In the rows, 128 means zero.
Each row has a class, written after it.
[125 202 145 118 147 114  84 132  97 123 147 152 169 126  83 122 121 132
 112 136 118 111 157  88 154  94  89 120  94 163 113 130  96 144 133 127
 162 138  62 103 138  70 143 158 127 170 135] : z494
[170 147 150 139 131 147 130 119 125 133 115 116 122  84 126 183 109 163
 121  99 142 125 144 134 128 137 107 189 135 103 136 142  67 132 135 146
 133 111 146 175 108 164 148 137  97  77 119] : z374
[122 148 142 144 105 121 118 147 162 136 102 108 155 101  97 124 121 177
 169 151 162 155  87 144  95 144 102 144 121 138 136 135 105 146  58 116
 150 148 150 138 123  72 112  91 119 144 134] : z553
[160  88 116 127 111 136 111 144 122 143 162 105 114 131 112 116 134 141
 167 109 132 120 115 105 114 143 133  95  72 162 100 115 107 130 130 121
 101 114 132 158 145 114 104 196 117 146 133] : z857
[ 97 172 156 136 124 156 108 159 134 143 123 144 134 150 130  97 141  90
 151 112 148 147 122 116  96 112 125 125 143 127 142 168 136 174 135 158
 122 113 150 139 131 108  81 200 124 101 125] : z374
[121 141 155 135 139 113 106 110  95 151 125 135 164 135 128 117 130  97
  96  98 105 135 158 103 159 108 125 104 163 140 139 130 116 175 143 129
 120 143 129 116 163 131 147 123 129 113 155] : z494
[156 108 114  88 157 140  93 146  88 127 169  89 109 173 109 115  80 101
 190 155 112 140 115 129 114 125 130 164  96 152 120 121 146 121 144 121
  91 101 107 139 150  92 110 117 132 140 132] : z494
[ 89 101 124 137 154 118 157 168 143 132 169 139 125 139 129  89 149  91
 139 178 155 170 120  90  94 104 146 106 108 136  75 131 133 122 108 134
 182 113 159 133 147 120 114 104  99 178 132] : z611
[142  86 102 115 151 114 115 119 114 132 123 128 130  95 150 153 103 146
  90 138 139 130 131 119 110 103 136 191 119 103 121 125 113 127 146 127
 106  90 118 135  99  98 150  66  99 120 136] : z494
[115 105 122 125  81 140 131 141 170 139 140 123 158 133 188 129 156 108
 113 145 124 140 152  99 138 154 169  69 139 105 111 147 189 112 146 117
 176 152 131 117 170 182 163 118 168  75 127] : z236
[ 98 115 153 160  90 124 142 131 116 131 145 145 148 158 106 106 147 100
 109 105 144 125 133 107 127 107 137  80 132 117 128 146 149 162 131 140
 180 140 170 136 156 186  82 166 133 121 124] : z943
[157 120 113 115 173 122 111 116 131 146 135 136 131 173 130  82 110 127
 113 122 160 136 121  91 130 134 171 182 144 122 109 138 120 138 105 131
  96 136  98 137 143  96 110 102 120 149 145] : z147
[135 162 143 111 112 109 120 122 147 129 139 181 148 123  98  82 112 127
 155 148 104 153 151 127 120 108 142 120 103  96  86 126 110 147  91 151
 172 112 108 121 145 134 132 130 110 147 146] : z187
[133 134 113 122 119  87 127  86 105 178 102 164 137 108 107 147  80 113
 157 137 122 129 151 143 117  97 147 199 169  31  56 136  78 125 132 146
 110 139 130 113 148 182 158 114 119 120 174] : z147
[174 185 140 144 185 151 151 150  37 143 123 130 115 160 157 123  62 135
 166 148 155 133 125 129 110 114 120 155  99 140 168 163 153 112 138 141
 124  95 144 122 182  90  81 220 131 167 137] : z236
[133  65 114 147 141  87 154 136 116 165 127 104 119  83 156 160 172 102
 127 106 157 117 142 149 137 123 112 102 106 129 134 118 113 110 161 126
 118  95 135 118 136 152 164 207 105  90 110] : z611
[ 94  75  83 112 146  85 132 125 133 172 119 126 121  79 123 141 121 104
 114 135 148 150 158 150 142 130 143 128 143 129 103 102 123 124 147 124
  98 185 114 107 152 169 179  86 126 155 185] : z293
[140  95 126 128 108 105 136 130  97 114 131 145  96 133 108 149 151  95
 119 131 138 132 163 179 122 118 119 115 133 139 127 123 158 101 154 116
 133 120 120 118 125 119 132  53 147 144 144] : z293
[120 124  81 126  83 113 148 130 116 158  82 128 168 143  98 103 121 134
 162  95 140 146 111 116 113 146 173  95 118 156 150 178 101 166 101 154
  31 171 129 112 133 121 113  80 105 159 170] : z553
[107 115 147 139 154 140  80 173 140 132 120  73 148 123 128 124 104 152
 139 152 145 112 134 148 113 128 125 149  90 164 155 132 189 118  97 153
 147 138 156 157 136 112  94 191 142 147 125] : z611
[134 137 135  91 167 127 133  96 115 183 159 138 136 168  79  62 116  93
 211 129 144 152 125 120 149 113 169 100 134 150 105 137 144 123 113 132
 177 139 132 119 214 159 121 147 131 186 174] : z147
[117 111 141 141 123  99  99 149 107 130 114 151 114 104 159 136 142  94
 172 155 145 160 132 108 101 111 147 119 141  70 113 143 111 112 115 140
 180  89 145 115 185 119 145 122 132 157 115] : z494
[112 159 140 116 125 133 163 141 146 128 117 130 139 122 107  55 143 136
 152 154  92 113 130 107 170 127 124 121 113 126 153 112 124 132 112 153
 121 131 110 125 135 171 105 209 124 153 108] : z236
[197  83 125 134 164 101 121 141  90 130 109 155 114 113 129 174  87 159
 146 140 169 124 109 120  82 117 146 178 116 135 176 139 111 139 130 107
 103  72 146 142 110  90  94 137  83 144  86] : z857
[141 135 111 130 144 130 159 118  70 133 100 146 137 145 132 133  93 130
  66 121 154 112 165 104  71 135 179 142 123 118 104 140  87 139 159 144
  75 138 145 111 126 127 110  53 141 159 169] : z374
[ 96 116 114 120 129  96  85 148 127 132  96 118 151  66 121 186 101 144
 114 137 125 149 148 120 115 130 161 137 150 128 140 106  73 151 112 158
 125 153 167 115 151 152 159  51 133 138 140] : z293
[157 107 173 139 120 125 147  93 120 103 138 126 131 107 175 191 153 104
  31 124 108 103 148 133 148 132 102 111 135 127 153 109 166  98 160  98
 143 110 138 142 129 126 160 149 156 115 114] : z293
[143  75 119 118 125  76 115  98 106 148 143 131 113 117 118 169 156 106
  92  75 124 118 117 107 100 126 161  73  96 118 105 130 142 127 142 103
 121 103 122 110 132 125 146 173 142 153 147] : z611
[105 157 108 134 121 140 132 170 148 149  99 130 142  96 156 113  85 133
 116  92 135 143  91 130 110 140 155  95 142 151 148 143  78 174 132 164
  46 142 130 116 142 125 118 178 102 127 131] : z553
[ 84 108 125 122 141 119  86 187 129 151 109 126 139 121 107 133  95 159
 219 178 177 117 125  98  79 121 116 158 113 135 144 147  91 129 141 113
 159 156 138 155 158 125  93 174 121 109 138] : z187
[134  90  81 109 145 101 126 160 156 119 116 143  95 142 153  75  93 124
 189 132 139 154 115 151  93 139 160 150 127  60 127 128  75 157 126 138
 101 115 129 127 145 127  88  99 120 101 122] : z147
[167 149 151 148 121 121 105 130 113 130 123  98 105  89 119 127 139 146
  60 122 130 140 116 125 123 145 110 152 111 135 127  90 101 112 142 116
 119 125 120 135 102 139 156 118 123 142  99] : z64
[186  67 135 125 146  72 113 136 114 144 158 141 116 104 132 164 141 131
 101 133 144 114 109  96 143 141 188 115 117  57 145 122 116 114 130 117
 183  77 132 152 160 190 134 189 137  70  89] : z374
[ 93 128 115 133 121 140 164  99 143 100 142 175 143 126 125 115 128 123
 109 134 156 131 165 119 157 120 123 128  96  91 126 170 147 140 104 153
 142 126 153 161 164 165 105 111 110 151 145] : z494
[104 142 116 116 135 100 103 117 134 149 133 122 131 104 131  92 125 110
 135 112 130 136 128 116 146 108 157  90 119 158 114 128 155 151 132 165
  96 139 104 123 178 119 126 215 109 188 170] : z553
[201 140 111 143 151  86  90 129 122 123 148 127 126  77 126 200 111 159
  72  95 148 131 101 151  95  97  90 118  56 103 143 140 111 144 140 111
 136  65 152 131  81  73 117 144 101  86  81] : z611
[127 103 102 186 104 132 131 152 137 131  82 147 138  83 177 167 143 163
 123 161 176 150 119 159 125 184 114 178 144 103 151 149 129  97 107 127
 101 101 135 162  92 127 155  83 111  72 107] : z374
[ 85 119  74 137 126 133 193 120 127 116  92 124 138 147 132 119 146  68
 216 132 117 172 138 158 126 106 110 114 175  83  98 161 161  94  91 193
  62 121 123  96 114 117  93  56 104 156 153] : z236
[161 117  79  60 134 154 160 142 117 120 139 118 121 159 147  85 141 146
 133 121 150  82 126  97 149 182 149  80  91 132 169 140  86 148 138 146
  95 112  92 122 152 111  89 167 129 112 129] : z187
[139 163 118 138 113 121 155 130 125 124 105  94 170  73 101 139 117 134
 123 114 133 162  84 150 119 134 107 111  83  93 154 181 106 162  79 153
 118 114 187 143 108  92 111  35 103 126 114] : z64
[158 143 127 129 127 111  67 105 111 109 126 114 144 115 124 167  93 149
 134 113 159 141 104 120 142 117 149 157 136 136 155 100 136 146 111  94
 168  78 108  91 140  87 135  63 132  93 108] : z187
[111 146 126 149 164 116 117 157 134 119  90 127 149  91 137 162  79 124
  41 100 148 123 124 101 146 130 184 172 179 146 130 147 163 174 131 148
  61 172 110 134 119 149 113  59 120 146 135] : z553
[ 99 147 132 168  72 112 133 109 161 151 163 142 146 124 143 103 172 124
 107 123  96 153  96  88 163 128  79  78 140 104  98 116 118 144 139 144
 135 154 130 134 116 164 150 173 115 108 123] : z64
[120 100 155 140 160 105 115 199  91 154 127 116 129 130 104 139 112 163
 226 159 194 134 119 131 102 133 114 122 130 102 165 162 160  85 102 158
 227 115 157 148 201 127  94 144 143 120 141] : z64
[146  69 126 122 119 134 150 129 121 117 111 137  90 140 145 100 126 109
  96 127 134 124 156 174  91 161 137 155 149  93  89 125 164 109 133 106
 110 100 102 142 110 127 142  53 122 122 150] : z943
[108 122 133  91 101 122 112 115 150 132 149 108 148  94 106 135 144 110
 103 129 148 134 145 154 146 139  99  91  96  99 143 139 145 116 111 105
 178 122 135 131 167 135 165 173 132  97 140] : z611
[ 71 132 134 181 103 116 151 141 137 115 107 134 132 127 162  89 154 117
  90 117 144 124 115 110 127 131 123 121 123 123 137 142 118 157 124 120
 121 130 135 123 118 111 118 159 114 122 123] : z611
[115 158 119  96 140 157 141  99 176 109 119 178 128 133 136 124 109 145
 159 141 111 141 158 129 166 116 123 103 154 108 145 113 107 122  90 128
 173 124 130  92 145 166 156  67 108 142 121] : z187
[147 140 161 161 151 141 106 126 104 145 163 101 112 181 130 108 129  57
 115 115 111 127  90 119 129 115 136  85 135 166 100 122 154 142 120  84
 115 113 159 119 146 100 110 146 148 150 102] : z611
[174 111 136  99 128 125 136  89 115 145 111  95 117  62 100 151 138 139
  74 117 189 139 122 187 116 190 156 224 127 134 129 109 126 122 130 115
 135 104 108 150 114 153 152 109 128 113 128] : z147
[123 107  95  98 143  93 148 131 162 127  76 148 145  72 128 154 158 146
 166 136 159 128 143  74 127 118 154 143 133  86 139 137 106 124 133 136
 122 139 115 126 131 179 131 111  98 132 134] : z553
[152 159 116 148  99 118 106 105 110 112 134 135 105 112 126 201 119 145
  93 101 140 105 115  98 148  90 145 123 114 115 141 138 121 119 159 116
 158 122 146 110 123 159 133 102 127 126 110] : z293
[151 120 121 141  91 120 165 159 148 115 143 119  93 114 129 105 152 150
 195 195 106 158  94 147  94 167  97  82 135 116  82 123 132  89 107 141
 165 104 129 145 112 120 114  83 103 159 115] : z236
[131 188 117 101  89 147 135  77 186 124 124 133 175  91 138  98 125 144
 127  73 104 173 126 128 164 134 122  78 125  80 138 149 113 149  96 154
 147 127 123 121 152 135 164 154 120  97 158] : z943
[ 91 111 121 123 113 129 138 169 115 128 126 154 121 133 128 146 151  81
 153 115 139 148 165 162 129 134 154  88 143 103 153 186 139 143 110 154
 138 127 152 135 168 148 104 204 120  80 138] : z857
[159 115 131 108 146  99 125  91 152 165 105 136 138 116 123 113 124 153
 106 112 152 117 157 123 124 119 140 141 125 138 120  76 161 124 155  80
 127 141  89  79 131 163 177  95 117 114 158] : z553
[151 174 120 145 152 113 185  80 103 110 113 131 126 103 137 176 133 137
  89  98 147 138 135 135 127 133 107 174 144  73 139 127  74 130 141 121
 110 106 122 110 113 135 120 153 125  52 121] : z236
[125  85  71 109 161 124 171 118 139 105 120 124 119 112 169 203 126 140
 122 143 166 133 117  92  82 135 147 146 123 150 153 136  52 122 135 129
  80  95 155 120 104  92 141  62  70 121 107] : z293
[124 129 144 167 115 129 126 151 121 140  96 153 141 105 142 123 119 109
 136  83 168 151 110 128 103 123 144 177 101  82 123 184 186 166 108 156
 121  83 128 147 114 106 110 108 116 125 131] : z374
[177  86 153 120 114 144 139 122 145 103 139 149 117 138 161 142 130 131
 125 106 140 133 135 104  87 113 123 129 119  82 118 145 101 102 128 144
 168  71 151 166 138 121 120 101 100 140 104] : z147
[152 145 154 152 130 110 108 117 108 161 114 120 144 110  88 126  81 192
 168 125 155 139 114 123 100 125 114 195 119 136 124 117 126 132 117 144
 143 129 132 130 137 122 122  91 139 163 132] : z236
[156  99 118 131 148 135 113 169 142 135 123 109  94 137 194 139  97 117
 154 153 142 156  98 125  79 121 139 116 170  97 124 135 116  86 134 178
  99 114 175 132 150 107  95 127 126 173  97] : z147
[108 136 132 116  95 123 142 102 116 130 150 124 119  98  96 124 109 151
  56 111 139 128 169 127 122 125 134 140 134 116  82 111  51 152 152 121
 178 147 137 132 145 166 173  85 109 114 172] : z943
[123 133 119 112 140 133  70 157 109 129 124 132 126  99 124 142  99 148
 110 114 189 142 137 158 105 132 134  99 108 123 161 162 105 116 130 115
 203 112 143 142 188 105 129 117 123 117 143] : z147
[101 115 123 151 115 127 117 167 149 150 123 152 175 100 120 103 140 111
 125 127 155 158 110  93 119 123 110 103  71 143 125 152 109 159  89 132
 128 113 139 136 132 109 143 142  85 168  88] : z943
[152 120 133 127 160 121 121 164 117 134 147 137 122 102 131 185 100 159
 164 146 163 147 128 134  78 110  89 140  75 124 136 152 133 115 149 139
 181  87 154 158 129 116 108 150  90  97 119] : z187
[116 169 149 148 140 138 120 109 128 152 129 118 161 153 141 113 128 141
 131 144 150 110  99  89 145 100  93 133 161 147 156 144 136 130 124 134
 136 126 152 117 132  84 114 166 122 140 120] : z611
[124 135 141 143 128 130 122 174 150 120 138 150 100 159 143  70 124 112
 131 128  97 152 110  88 113 105 109  72 127 117 124 131 125 135 113 131
 106 121 136 129 128 104 111 125  97 171 117] : z64
[125  68 126 109 132 112 120 122 146 126 140 138 145 129 115 114 130 113
 125 128 172 168  95  89  62 138 190 104 140 129 118 142 154 152 109 135
 141  97 155 137 148 117  93  32 114 159 131] : z494
[146 111 111 138 147 124 174 189 121 130 133 111  56 122 165 143 153 130
 187 160 124 158 117 141 101 170  88 109 141 135 132 135 101 110 138 129
  98 111 134 145 123 119 113 193  96 113 111] : z236
[176 108 117 139 166 113 139 133  68 163 118 140  98 160 122  85 129 119
  79 122 197 117 164 129 122 140 153 156 121 128 116 153 183 109 164 109
 115 131 112 132 144 154 124  69 113 142 167] : z611
[ 83 126  98 147 121 109 106 140 142 127 120 108 138 109 166  99 123 129
 127 149  95 135 102 156 120 165 125  83 118 128 132 116 120 133 132 137
 100 134 127 125 130 117 134 178 136 112 132] : z611
[137  98 109 125 146 110 160 149  98 170  97 143  96 136 120 103 147  89
 143 117 164 125 148 169 126 119 131 164 120 157 163 172 150 153 152  98
  32 134 117 130 106  81 117 153 134 136 146] : z64
[154 106 126 159 133 115 122 152 138 153 149 152  97 146 149  96 157 154
 128 127 144 141 111 124 101 139 125  92 129 120  97 111 116 127 117 129
 168  99 142 131 129 111 131  72 107 101 141] : z293
[142 134 135 173 114 119 146 163 104 151 143 136 154 111 137 146 133 111
 136 139 192 104 133 139 133 100 123 110  89 104 108 183 155 108 148 139
 203 126 147 145 169 123 111 131 145  99 133] : z293
[111  52  71  85 101 125 154 146 163 109 103 114  85 113 175 143 156 112
 172 168  91 152 154 138 134 141 136  94 138  92 143 133  94 123  98 112
 108 132 176 127 131 124 170   4 105 141 150] : z293
[ 91 184 145 157  66 134 154  93 148 117 114 128 134 123 154 141 170 114
 156 105  97 126 128  64 164 122 127  76 185 103 102 148  85 139 103 152
 135 137 128 118 143 137 144 209 106 130 163] : z374
[163 162 115 148 100 117 142  58 116 106 121 105 130 127 125 125 123 129
  53 103 101 124 146 160 105 109 123 160  70 126 104 111  99 154 165 135
  57 125 151 124  78 132 130  50 106 113 115] : z553
[101 139 141 179 108 130  87 134 108 148 179  74  87 147 117 111 188 116
 119 154 146 134  84 148 133 154  95 102 138 158 109 109 146  81 162 112
 180 144 129 159 132 151 118 211 145  79 113] : z64
[ 91 138 110 120  56 155  90 126 172 143 140 150 147 113 130 140 153  99
 182 112  97 153 136  94 167 105 142  55 160  96  85 163 155 120  96 176
 141 133 129 149 151 177 142 199 112 144 172] : z374
[123 135 101 136 116 142 112 141 170 119 129 110 127  98 156  88 128 142
 110 115 130 156  86 154 107 171 153  86 120 144 116 104 124 138 122 104
 137 103 100 117 106 114 150  84 110  81 121] : z64
[103 101 161 156 134 129 101 160 139 118 133 152 159 142 128  89 125 120
 103 126 163 124 136 123 124 119 162 125 109 163 172 156 199 126 149 115
 164 140 116 154 149 120  96 156 150 126 102] : z857
[113 143  98 142  86 126  91 142 144 126  83 138 178  75 151 147  88 109
 154 103 134 159  94 142 127 133 140 137 120  79 130 167 119 153  95 151
  94 122 122 134 140 114 119 152 124 132 124] : z147
[ 72 132 157 149 132 117 121 143 144 122 110 154 159 107 128 108 130 125
 131 147 122 119 137  83 145  89 117 112 122 102 140 135  91 134  92 114
 198 125 151 130 157 141 148 152 107 158 117] : z611
[122  80 131 128  73 108 143 131 174 153  99 148 158  72 151 154 101 139
 118 114 138 135 152  81  82 124 167 122 141  55  65 128  99 131 137 154
 163 157 123 112 126 210 186  61 104 152 147] : z374
[154 107 128 135 156 138 143 154 133 131 131 134 131 132 157 107  95 126
 114  93 113  99 129 136 142 123 167 106  74 153 146 153 109 186 118 130
 115 110 136 140 129 108 114 116 120 128  99] : z187
[137 116 154 139 111 109 141 141 132 112 121 100 107 116 122 120 117 155
  96 125 121 120 102 107 109 129 154 147 139  89 139 122  95 115 163 140
 142 137 153 151 133 183 122  53 128 105 106] : z553
[125 123 125 114 116 137 138 144 129 117 156 111  91 130 145 125 142 113
 140 137 146 127 132 128  73 148 100  74  92 101 105 146 126 140 137 151
 120 101 176 145 158 100  79 198  98 122 130] : z857
[ 93 156  91  66 109 136 154 114 160  89 126 110 135 112 108 152 126 120
 158 151 125 149 164 131 102 113 104  57 114 131 131 151 111 115 136 121
 146 159 130 102 124  86 129  86 115 160 179] : z374
[144 152 149 144 127 140 141  91 130 124  88  92 164  98 113 104  89 149
 176 123 132 110 112 199 116 167 109 164  60 150 175 152 146 129  76 144
  89 109 123 164 128 100 113 220 112 147 117] : z64
[134  93 101 122 143 116 157 123 114 130 152 150  98 201 125  62 121 122
 141 154 116 120 129 109 134 138 162 142 139 114 129 143 139 107 167 135
  66 136 128 157 143 152  94 115 150 126 136] : z943
[ 72 121 127 123 137 139 125 180 137 103 124 137 130 105 147 124 126 128
 114 143 175 135 123 112 117 145 120 111 118 113 179 190 112 126 123 124
 155  82 165 164 172  94 137  86  98  94 112] : z611
[166 146 124 134  93 117 129 140 132 151 155 129 140 144 122  88 169 116
 119 120 130 119 117  92 147 139 158  70  56 118 106 144 132  95 137 128
 120 108  99 120 152 132 139 180 144  92 113] : z187
